Below is a small trained network, with its code and all its weights. Each question gives an input and a target symbol and asks what happens when units are switched off, that is, made to give their printed mean instead of their output.

import numpy as np


def w(rows, s, z=0):
    codes = np.array(rows[::2]) - 128.0
    scale = np.full(codes.shape[1], s)
    scale[-1] = z or s
    return codes * scale


def norm(h):
    return h / np.sqrt((h * h).mean(-1, keepdims=True) + 1e-5)


def f(y):
    return y / 2 * (1 + np.tanh(0.7978845608 * (y + 0.044715 * y**3)))


def softmax(a):
    e = np.exp(a - a.max(-1, keepdims=True))
    return e / e.sum(-1, keepdims=True)


def log_softmax(a):
    a = a - a.max(-1, keepdims=True)
    return a - np.log(np.exp(a).sum(-1, keepdims=True))


def net(x, mask):
    ids = ['δελμσω'.index(c) for c in x.split()]
    T = len(ids)
    res = E[ids] + P[:T]
    u = 0
    for l in range(2):
        q, k, v = (norm(res) @ M[l].T for M in (Q, K, V))
        z = softmax(np.where(np.tri(T) > 0, q @ k.T / 3**0.5, -1e9)) @ v
        res = res + np.where(mask[u], z, O[l][:, -1]) @ O[l][:, :-1]
        u += 1
        y = f(norm(res) @ A[l][:, :-1].T + A[l][:, -1])
        res = res + np.where(mask[u : u + 4], y, B[l][:, -1]) @ B[l][:, :-1]
        u += 4
    return log_softmax(norm(res)[-1] @ U[:, :-1].T + U[:, -1])


Q, K, V, O, A, B = {}, {}, {}, {}, {}, {}
E = w([
[173,107,165,87,175],'δ',
[2,84,208,123,88],'ε',
[111,177,147,59,73],'λ',
[140,192,170,155,209],'μ',
[144,224,85,134,143],'σ',
[119,93,170,35,90],'ω',
],0.0071)
P = w([
[181,131,238,180,31],'0',
[128,161,198,137,87],'1',
[110,171,156,120,137],'2',
[63,177,110,90,156],'3',
[35,171,60,82,177],'4',
[1,145,8,100,202],'5',
],0.0028)
Q[0] = w([
[130,199,248,54,251],'0.h0',
[190,51,152,57,104],'0.h0',
[104,196,26,22,146],'0.h0',
],0.014)
K[0] = w([
[249,102,216,128,177],'0.h0',
[132,55,111,97,66],'0.h0',
[99,89,114,78,253],'0.h0',
],0.016)
V[0] = w([
[105,42,203,210,106],'0.h0',
[153,214,193,91,76],'0.h0',
[132,142,83,240,255],'0.h0',
],0.0062)
O[0] = w([
[172,179,94,30,202,149],'0.h0',
[70,5,9,194,77,255],'0.h0',
[253,100,160,3,95,63],'0.h0',
],0.0033,0.0049)
A[0] = w([
[187,82,75,44,234,8],'0.n0',
[132,215,66,226,78,80],'0.n1',
[200,45,213,40,62,98],'0.n2',
[182,188,54,69,3,134],'0.n3',
],0.0071,0.0018)
B[0] = w([
[53,45,182,212,220,254],'0.n0',
[168,89,177,45,106,162],'0.n1',
[236,162,16,51,111,178],'0.n2',
[3,99,154,101,107,153],'0.n3',
],0.0068,0.0044)
Q[1] = w([
[74,192,242,173,171],'1.h0',
[130,205,254,186,35],'1.h0',
[175,77,204,85,84],'1.h0',
],0.0075)
K[1] = w([
[247,124,112,198,60],'1.h0',
[221,61,153,126,2],'1.h0',
[50,43,53,115,140],'1.h0',
],0.0079)
V[1] = w([
[97,1,28,139,122],'1.h0',
[201,195,127,183,167],'1.h0',
[80,160,50,221,63],'1.h0',
],0.0063)
O[1] = w([
[184,129,68,100,103,255],'1.h0',
[1,121,129,85,138,134],'1.h0',
[86,190,78,213,122,51],'1.h0',
],0.0063,0.0032)
A[1] = w([
[86,219,108,133,63,5],'1.n0',
[189,226,163,179,185,111],'1.n1',
[250,238,56,2,218,16],'1.n2',
[110,172,246,205,222,142],'1.n3',
],0.01,0.0015)
B[1] = w([
[140,178,163,104,163,136],'1.n0',
[63,66,66,85,87,128],'1.n1',
[131,116,4,33,110,254],'1.n2',
[199,137,151,138,183,220],'1.n3',
],0.014,0.008)
U = w([
[148,115,23,56,120,196],'δ',
[186,119,191,164,229,254],'ε',
[113,171,140,150,113,1],'λ',
[4,100,188,114,117,106],'μ',
[213,103,199,133,1,74],'σ',
[115,212,89,245,69,170],'ω',
],0.0065,0.0019)

Each question gives the input, a string of symbols that net reads in full, and the target symbol t.
The units are the heads (3 rows each of Q, K, V and O) and the neurons (one row each of A and B). Each row of codes is followed by its name. A weight is (code - 128) times the scale printed after its matrix; where a second scale follows, it is the last column's (O, A, B and U).
mask holds one flag per unit, layer by layer, with each layer's heads first. A switched-off unit (its flag False) gives its mean, the last column of its rows in O or B, instead of its output. The means were averaged over made-up inputs and are rounded, as every weight is.
A unit's drop is (log p(t) with every unit on - log p(t) with that unit switched off) / (log p(t) with every unit on - log p(t) with every unit switched off).
The circuit of an input: a set's keep is (log p(t) with only the set's units on - log p(t) with every unit switched off) / (log p(t) with every unit on - log p(t) with every unit switched off). Starting from all 10 units, units are removed one at a time, each time the one whose removal leaves the highest keep (on an exact tie, the one counted first), for as long as the keep stays at least 0.8.
circuit, biggest first: the units of the circuit, biggest drop first
top k neurons: the k neurons with the biggest drops, biggest first
top k neurons in layer l: the k neurons of layer l with the biggest drops, biggest first
drop when u is switched off: that unit's drop, to one decimal
input ε σ μ δ μ σ, target μ: top 2 neurons in layer 1	1.n2, 1.n3
input λ σ ε, target ω: circuit, biggest first	0.h0, 1.h0, 1.n2
input δ σ ε, target μ: circuit, biggest first	1.n2, 1.n3
input μ ε μ μ ω, target μ: top 2 neurons	1.n2, 1.n3
input μ ε δ ω λ λ, target μ: top 2 neurons in layer 0	0.n3, 0.n2
input μ δ μ δ μ, target ε: circuit, biggest first	1.n2
input ω μ σ, target μ: circuit, biggest first	0.n3, 0.h0, 1.n2
input σ σ λ, target σ: top 2 neurons	0.n1, 1.n2
input ω σ σ, target σ: top 4 neurons	0.n1, 1.n2, 0.n3, 0.n2
input δ δ δ ω μ ε, target μ: top 2 neurons in layer 0	0.n1, 0.n2
input ε λ ω, target ω: top 4 neurons	1.n2, 0.n0, 1.n3, 0.n3
input λ δ ω ε, target ω: top 3 neurons in layer 0	0.n0, 0.n1, 0.n3
input μ λ ω ω, target μ: top 3 neurons	1.n2, 0.n2, 1.n3
input δ μ σ λ, target μ: top neuron in layer 0	0.n3
input λ σ ω, target ω: drop when 1.n1 is switched off	0.0
input δ δ δ, target ε: drop when 1.n2 is switched off	0.1
input ω μ σ μ ω μ, target ε: drop when 1.n2 is switched off	0.1
